Below are the code and all the weights of a small trained network. Each question names an input and a class and asks about switching units off, where a switched-off unit gives its printed mean instead of its output.

import numpy as np


def w(rows, s, z=0):
    codes = np.array(rows[::2]) - 128.0
    scale = np.full(codes.shape[1], s)
    scale[-1] = z or s
    return codes * scale


def f(y):
    return np.maximum(y, 0)


def log_softmax(a):
    a = a - a.max(-1, keepdims=True)
    return a - np.log(np.exp(a).sum(-1, keepdims=True))


def net(x, mask):
    res = np.array(x, float).reshape(1, 5) / 4 @ E
    y = f(res @ A[0][:, :-1].T + A[0][:, -1])
    res = res + np.where(mask, y, B[0][:, -1]) @ B[0][:, :-1]
    return log_softmax(res[-1] @ U[:, :-1].T + U[:, -1])


A, B = {}, {}
E = w([
[129,119,156,16,168,134,5,143,171,91,48],'x0',
[72,178,148,132,175,78,233,187,137,136,98],'x1',
[156,93,171,73,152,171,182,45,22,115,167],'x2',
[204,236,185,164,191,125,168,82,105,147,69],'x3',
[163,161,198,150,3,200,228,188,188,180,101],'x4',
],0.0077)
A[0] = w([
[215,167,158,150,159,160,136,46,60,130,118,226],'n1',
[84,86,80,108,197,51,88,128,113,62,125,220],'n2',
[160,148,197,83,167,145,156,86,53,128,120,188],'n3',
[145,96,119,120,2,182,64,169,222,128,113,228],'n4',
[137,221,171,136,161,101,150,174,193,141,38,252],'n5',
[119,84,206,22,89,194,132,149,133,96,82,133],'n6',
],0.0076,0.0012)
B[0] = w([
[196,96,189,91,109,180,103,160,142,117,103,239],'n1',
[99,135,90,135,166,106,71,113,118,118,134,239],'n2',
[135,114,145,78,111,131,76,111,156,154,104,222],'n3',
[163,157,195,112,37,141,124,108,166,185,105,255],'n4',
[111,146,104,67,82,51,54,10,211,194,85,246],'n5',
[152,113,147,99,180,164,119,169,98,90,156,214],'n6',
],0.012,0.0086)
U = w([
[159,118,155,109,155,164,115,150,126,100,124,144],'0',
[90,128,79,121,195,102,109,117,121,98,133,2],'1',
[91,130,103,173,161,111,191,168,111,98,136,14],'2',
[127,136,135,113,84,114,110,96,154,165,108,177],'3',
[133,145,146,166,93,151,249,154,128,147,150,240],'4',
],0.016,0.0026)

Each question gives the input, the list of numbers given to net, and the class t.
The units are the neurons (one row each of A and B). Each row of codes is followed by its name. A weight is (code - 128) times the scale printed after its matrix; where a second scale follows, it is the last column's (A, B and U).
mask holds one flag per neuron, in row order. A switched-off neuron (its flag False) gives its mean, the last column of its row in B, instead of its output. The means were averaged over made-up inputs and are rounded, as every weight is.
A unit's drop is (log p(t) with every unit on - log p(t) with that unit switched off) / (log p(t) with every unit on - log p(t) with every unit switched off).
The circuit of an input: a set's keep is (log p(t) with only the set's units on - log p(t) with every unit switched off) / (log p(t) with every unit on - log p(t) with every unit switched off). Starting from all 6 units, units are removed one at a time, each time the one whose removal leaves the highest keep (on an exact tie, the one counted first), for as long as the keep stays at least 0.8.
circuit, biggest first: the units of the circuit, biggest drop first
unit that matters most: the unit with the biggest drop
top k neurons: the k neurons with the biggest drops, biggest first
drop when u is switched off: that unit's drop, to one decimal
input [-6,0,6,5,-1], class 0: circuit, biggest first : n1
input [7,-4,-4,1,-4], class 1: circuit, biggest first : n2, n1
input [4,0,-2,-5,-1], class 0: top 3 neurons : n5, n6, n3
input [-4,-1,2,1,-6], class 1: top 2 neurons : n4, n2
input [-2,-4,3,2,-1], class 0: top 3 neurons : n5, n4, n1
input [-8,6,-6,-7,-4], class 2: top 2 neurons : n5, n3
input [-5,-1,-2,2,3], class 4: top 2 neurons : n3, n2
input [-6,5,5,5,4], class 3: top 2 neurons : n3, n5
input [3,-6,6,-8,-1], class 0: top 2 neurons : n5, n6
input [7,0,3,3,0], class 0: top 2 neurons : n6, n4
input [2,4,3,-8,2], class 0: top 2 neurons : n5, n6
input [-6,-7,-2,0,-3], class 0: top 2 neurons : n5, n4
input [-3,-6,4,3,0], class 0: top 3 neurons : n5, n1, n4
input [7,5,8,3,-2], class 0: unit that matters most : n6
input [-4,-4,8,-7,7], class 4: drop when n5 is switched off : 0.4
input [-4,-8,1,-7,-8], class 1: drop when n3 is switched off : 0.0
input [-6,0,-2,2,1], class 4: drop when n2 is switched off : 0.1
